Each row has a hidden value; after the row comes its grade, the name of the range that the value falls in. Each part has its own.
[ -2 -11  -2  -1   2 -22   1  20  -1   4   0  43  18  12  -9  21  -2  -3
   0   4  -2 -11  -4 -55  -5   5  -5  -5  10  -2 -15  10   7  -7  17 -12
   0  12 -36 -12  -2  -3   4  -5  -5  -9   3   4 -12  -2  -4   9  14   5
  -2 -42   7  -4 -24   2  21   0   4  -3  33 -10 -13  13  10 -17  42  -1
 -10  -4  12  23 -18 -16   0   8   3  -1   2  -2   8   2   1   7  -1   0
  14  -7  -3  18   2 -19   5   4   3   1  -5  -7  -1  -6 -11  24  -3  -4
 -19  -4   7  -6   4   6  -6 -11  24   2  10   4  -3 -45   6 -15   2   6
   9  12   1  -5  27   3  16  -8  -7 -19] -> (44)
[  8   3  -7  -2   9  -2  -1 -15  -7  -6  -2   9  22 -10  14  -4 -19 -15
  -4  11   5  -3   9  15   3  -6  -1  -7  -4  -1   2  -1  -8 -12 -12 -15
   0 -19 -19  19   2  -2   0  -2 -12   9   8 -12   4  43  -8  -3  -6  -9
  10 -29   0   3 -13 -16 -11  -2 -19  11   5  -5  -6   2 -17 -35   9  -7
 -47   9  15 -17   2  -2   5  -5 -20   1 -10 -13   0  -7  -2   0   3   3
  -1  -1  -2  -2  -2   0  16 -11  13   4  32  10  -1  -6  -2 -36  -2 -11
   0  19   7   4  -1  -5   8  -2   5  -1 -32  -3   6  -4  -1   1  -3  -3
  14   0  -7  -3  -1  -4 -18 -25  44  -7] -> (44)
[ -9   1   6   1   1  -7   3  17 -18   5   6  24  16  23 -17  25  37  21
  -6  39   3  -2 -10 -42  -2   1 -14  12   2  -1 -16   0   6  13  22   9
   6  17  10  -8  -4   1  -3   4   4 -15 -16  11  -7 -28   2   4 -10  -6
   1  34   1 -34 -10  14   7  -1  -3 -24  17  -1  -9  -3   5  10   4   0
   4  -2 -13  13  10  -7 -10  26  15  -4   4   0  -8  14   1  12  -3  -4
  22   0  -2  10  24 -21  -1  -4  -8   0 -13 -16 -12  -6  27  30   2   5
 -18 -11  -3 -11   3  10  -7  -2  -4   5  12   9  -8  29   0 -11   8   6
  -4   7   8 -20 -16  -5   8  29  24 -38] -> (49)
[  4  -2   0  -5  11   2   0  -6  -8  -7  -7 -14  17  12  32 -11  -4   3
  -7  63   8   7   3  34   3  -4  -1  -7  -4  -2   2  -5  -9  -1 -12  -4
  10  -7 -17  12   7  -1   0   3  -5  17  -6 -12  -3  57  -4  -4   1  -9
   4   5  -9   3  -4 -14 -19  -1  -3   9 -16  -4   1  20 -14  14   5  -7
  34   8  11 -17  17 -10  -8  -1 -15  -7  -8 -12   1   3  -2   8   1   3
  -5  18  -2   6  -9  -5  11 -20  10   2  27   8 -12  -2  34 -25   1   5
   5  11  -6  10  -3  -5   3   7  24   1 -31   0   8   8   3  11  -1  -3
   9 -13   5  -2 -22  -3  -6  -6  -1 -28] -> (44)
[ -5   4   4   4  -8  16  -8  -7  14   4  -1 -41 -54  -3 -16 -15  -4 -20
   8  -4  -7  -1  -7  39   1  -4   6   1  -8   1   7  -2   3  13  -1  25
  -9  24  35 -10  -1  -1  -4   2  14   1   8  11   7 -33   7  -3   8   5
 -15  20   1   9  28   6   0   3   9  17 -14   6  15   8  12  34  -8   6
  31  -5  -4   5 -16  10  -1   5  15   0  10  27   0   8   0  -8  -5  -7
 -13   0   4 -16 -19  13  -4  16 -10  -4 -19   2  18   7  -9   6  11   3
   1 -11  -5   1   3  -7  -5   7 -19  -9  25  -3 -11  19   0   5  -4  -1
 -15  -2  -2  14  -9   1   7  14 -46  24] -> (49)
[ -7  -5  -3   1   0   3   3  11  -8   2   6 -10   5  -8  -4  27  27  62
  -6 -38  -1   0 -10 -63  -5   0  -7  16  10   1 -14  -3  12  14  29  10
  11  34  34   3  -5  -4  -5   4  18  -6  -2   8 -13 -48   8   5   7   4
   7  20  -2 -38  14  18  16   0  -6 -29  22   5  -4 -20  10   0 -39   6
 -44  -2  -8   6  33 -23 -14   8  16  -3   0 -15  -3  -9   2  -8  -5  -8
  12   0   1  -3  31  -9  -2  -3   4  -1  -9 -13 -31  -7  28  12  -8   5
  17  -7   3  -8   0   9 -10  -6  -8   2  10   4   0  -9 -11  -9   5   1
 -30   2   6  -9   4  -3  18  20  35 -15] -> (49)
[  1  11   0   3  -4  16   1 -20  11  -7 -10 -27   3  -3 -10 -14   8  -5
  -2  44  -1  12   4  40   4 -12   6   3 -18   3  23  -8  -3  13 -14  13
 -15 -29  34  15  -5   1  -2   4  -7   4   4   2   5  27   3  -9  -4  -3
  -2  34  -8   9  14  -9 -25  -1  -9   6 -37   8   9  -9 -17   4 -29   0
   0   4   0 -27  13   6   2  -2 -12   1  -2  15  -9  -5  -1   2  -1   6
 -11   0   3 -17  -9   6  13  -1 -12   0  10   4  22   5 -15 -10  -7   1
  12   9 -18   4   6  -6   7  10 -20  -7  -1  -3   8  63 -10  10 -18  -4
  -3  -8  -7   2 -26  -1 -11  12  -6   5] -> (49)
[ -4   8   6   5 -11   1  -8   6   6   6   6  -3 -17  -2 -39  10  18 -11
   7 -12  -4  -3  -7  -3  -1  -1   0   8  -5   3   9   3   2   6   3  12
 -10   1  29 -12  -7   5  -4  -1   6 -15  -3  13  18 -42   4  -2  -7   2
  -7  29   5   5   5   7   6   1   3  -3  -8   7   5 -16   7   6   1   4
  15  -9 -23  14 -16  13   9   9  25   7  13  21  -8   5   5  -3   0  -5
  -4 -16   4 -13  -4   4 -16  15 -16  -3 -27  -4  33   4 -28  33   4  -1
 -15 -15  -8 -10   4   4   0  -4 -33  -3  36   2  -2  35  -2  -3   0   4
 -13   8  -3  -2  -1   2  -5  21 -15  30] -> (49)
[  1  12   3  -2   8   4  -3 -12 -12  -5   2   7  14  12   7 -15  -8 -31
  -4  63   9  -1   5  54   7  -4  -2  -5 -12  -1   0  -3 -12  -1 -21   0
   0 -24 -25  10   4   3   1   1 -11   7  -5  -8  12  26  -7  -7 -27 -19
   5   3  -1  -5 -17 -12 -24  -2 -14  11  -8  -3  -3  16 -18  -3  16  -9
   7   9   5 -17 -11  18   2  12 -14  -1  -6  -2  -7  11  -4  11   3   5
   1   6  -3   6  -3  -5  14  -9   3   3  22   6   3  -3  13 -39  13  -4
 -18  14  -1   2  -1  -8   8   6  -3   4 -30   2  -7  44   5   7   1  -1
  32  -2  -1  -5 -36  -8 -18   0  33 -29] -> (44)
[  9 -11  -4  -8  12 -14  -5  13  -4  -5  -2   9  29   9  17   0 -17  13
  -5  63   6  -3   1   6  -1   4  -1 -10   6  -2  -7   4  -8 -14 -10 -14
  15  -6 -36   6   7  -1  -2  -1  -5  11  -3 -15   6  35  -6  -1   9  -8
   4 -34  -5  10 -19 -16  -8   1   3  12   5  -8  -9  17  -7  -5  38  -6
  32   5  10  -4 -15 -20  -4  -5   1  -5  -7 -24   7  -2   2   8   2   3
  -5  10  -4  17 -11  -9   4 -16  14   3  29   1 -12  -8  26 -19   7   4
  -3   9  -5   1  -3  -4   3  -5  31   6 -27   3  22 -40   6  -5   3  -2
  -1  -8   3   1  -2   1  -2 -15   0 -18] -> (44)
[ -2 -10  -3  -2   6 -15  14   1  -7   2  -6  47  19  13  22   8  -5  -7
  -3 -20   0  -2   3 -39  -3   5  -5  -8  11  -3 -18   4   5 -12  16 -18
   4   9 -47  -9   5  -4  13  -5 -12  -2   0  -3 -28  25  -5   9  13   6
   5 -38   6  -6 -26   5  18  -2   3  -7  30 -12 -10  15   5 -21  25  -3
 -23   3  24  11  10  -9  -1  -3 -24  -3  -4  -9  13   4  -7  13   2   3
  22   4  -5  20  10 -16   9  -8   7   1  -3  -2 -24  -1   1   4 -11  -6
  -8   4  19   6  -2   5  -5  -4  37   2 -11   0 -14 -48   7  -5   3   4
  28   8   4  -6  30   2  14 -15   2 -29] -> (49)
[  4   6  -7   3   3  12  -5 -34  -5  -1  -6 -30 -32 -26  30 -13 -25 -35
   3 -55  -3  -1  10  34   3 -14   2  -5  -9  -1   5  -4  -2  -8  -1  -8
   0  14  10  11   3  -8   0  -1   1  19  18  -4  -3  38  -2  -1  11   4
   3 -20   4   6  22  -8   0   1 -20  21   8  -2   8  11  -4 -16 -11  -3
 -61   6  21 -12  22   1   4   0 -16   1  -1   0   5  -6  -4 -12  -3  -8
 -10   2   2 -20 -11  12  15   2  18   1  13  18  -1  -4  -1 -32  -6 -12
  12  17  19  11  -4  -7   0   2  -6  -9 -19  -9 -19 -10   0  11  -2  -4
  -1  -5  -7   4   3  -3  -9 -31  15  17] -> (49)
[ -2  -4   1   0   6   7  12 -26  -6   1 -11   5  -9  10  39 -15 -10 -35
  -2  11   0  10   4  43   3  -4  -1 -10  -1  -4   0  -4  -7  -8   2 -17
   8  10 -34  -4   9  -4  13   1 -10   6  -5  -5 -15  51  -3   1  14   0
   3  13   4  10 -16   3  -2  -5   3   4  -4  -9   2  17  -5  -1  13  -3
  -4  10  25  -3  31   5  -1  -5 -41  -2  -2  -3   8  17 -10  13   2  -1
   9  14  -1   5  -1  -8   5 -23   3  -1  -2  11 -22   5  11  -3  -5   0
  -8   9  17  18  -8  -4   0   5  23  -3 -21  -4 -30 -17   8  15   3   1
  23  -5   5  -7  14   0 -10 -15 -10 -14] -> (49)
[  0   5  -4   8  -6  17   1 -37   5   1 -15 -32 -27 -24   8   0   4 -22
   4 -58  -9   5   6  19   0 -19   3   2 -15   2  20  -6   5   3  13   2
 -14   9  52   8  -7  -8   2   0  -1   5  16  12 -14  33   4  -1  19  15
  -3  28   3   7  32   0   4  -1 -15   6 -10   3  13  -7  -4  -9 -30   2
 -54   2  17 -10  45  -3   6   1 -19   3   5  19   0  -7  -4  -7  -3  -7
  -3  -6   7 -30  -7   8  10   5  -2  -1 -10  11  17   3 -29  15 -23  -8
  15   8   6  10   2   0  -1   2 -17 -16  13  -9 -14  30  -9  11 -14  -1
  -9  -1  -8  -3  10   2  -6  -6 -12  24] -> (49)
[  2   5  -2   4 -12   0   8  -2  15  -4  -9  -2   8  -9 -15   5  22  11
   3 -51  -5   8   8 -27  -2  -4   6   5  -8   5  21  -4  11  10   1   8
 -22 -32  44   4 -12   1   1  -2  -8  -3   5   8 -16  -1   5  -1  -2  18
  -5  10  -6   3  18  -2   0   0  -1 -13 -14   6   6 -25  -5   1 -48   3
  -9  -5  -5  -9  25   3   7 -10   1   4  -1  17  -6 -18   2  -8   0   7
  -2  -9   3 -13  -3  13   2  18 -12  -1  -8  -2  22   8 -41  27 -24  -2
  31  -1 -12   0   8   6   2   4 -14  -7  22  -2  15  38 -10   1 -16   0
  -7   3  -8   4   6   5   8   7 -23  17] -> (49)
[ -5   3  -1   2  -4   7  -7  16  -5   2  15 -17  -8 -13 -19  21  23  52
  -2 -49   0  -5  -7 -55  -2   2  -4  18   6   3 -10  -2  10  14  15  17
   5  21  42   2  -6   0 -10   3  21  -6   1   6   4 -63   7   1 -12  -1
   5  12  -2 -33  19  15   8   2  -7 -19  12   9  -1 -21  11   6 -45   7
 -31  -6 -26   4  10  -7  -8  10  30   0   2  -5  -9 -11   6 -16  -5  -5
  -1  -7   1  -8  25   4  -5  13   1   0  -7 -11 -15  -6  16   3   4   2
  15 -10  -1 -12   2   6  -7  -2 -28   4  14   3   4   6 -10  -9   6   0
 -27   3   2   0 -14  -4  12  19  41   5] -> (44)
[  0  -6  -1   2  -9  -9  -7  25   8   5  13  12  -6 -11 -36  12  -8  21
   7 -46  -5 -14  -7 -50  -4  11   2   6  12   2  -6   8   7   0   6   5
  -3  10   7  -8  -5   3  -5  -4   9 -14   9   4  11 -60   3   3   2   4
  -1 -29   5  -2  -3   8  15   4   6  -1  18   4  -5 -16  15 -13  10   7
 -15  -9 -14  17 -43   1   4  -2  26   4   5   2   2  -8   7 -10  -1  -2
  -5 -17   0   2   6   5 -12  19  -3  -1 -12  -8  11  -2 -23  11  10  -3
  -5 -12  -1 -15   5   3  -3  -9 -12   3  23   1  10 -34  -2 -18   2   1
 -18   9  -4   9  20   3  13   0   3  27] -> (44)
[  2  -5  -3   1  -7   8   6  11  14  -4  -3 -34   6 -15  -6   8  19  62
  -3 -38  -2  10  -3 -38  -3   2   6  10   3   4  11  -6  10  14   5  13
  -4 -12  52  10  -6   0  -7   3   9   1   1   3  -7 -19  10  -2  10  10
   1  21 -13  -4  28   2  -1   1   5 -16 -25  11   7 -27   1  16 -60   7
   5  -6 -15 -12  24 -15  -7 -18  18  -1  -3  -4  -3 -24   6 -14  -2   1
 -10   0   3 -14   8  12  -6   3  -4  -2  -3  -9  -8   4   2  10 -15  10
  41  -7 -19  -2   3   3  -2   3  -9  -1  15  -1  31   3 -15  -3  -9  -4
 -42  -8   1   9  -3   4  14  14 -11  17] -> (44)
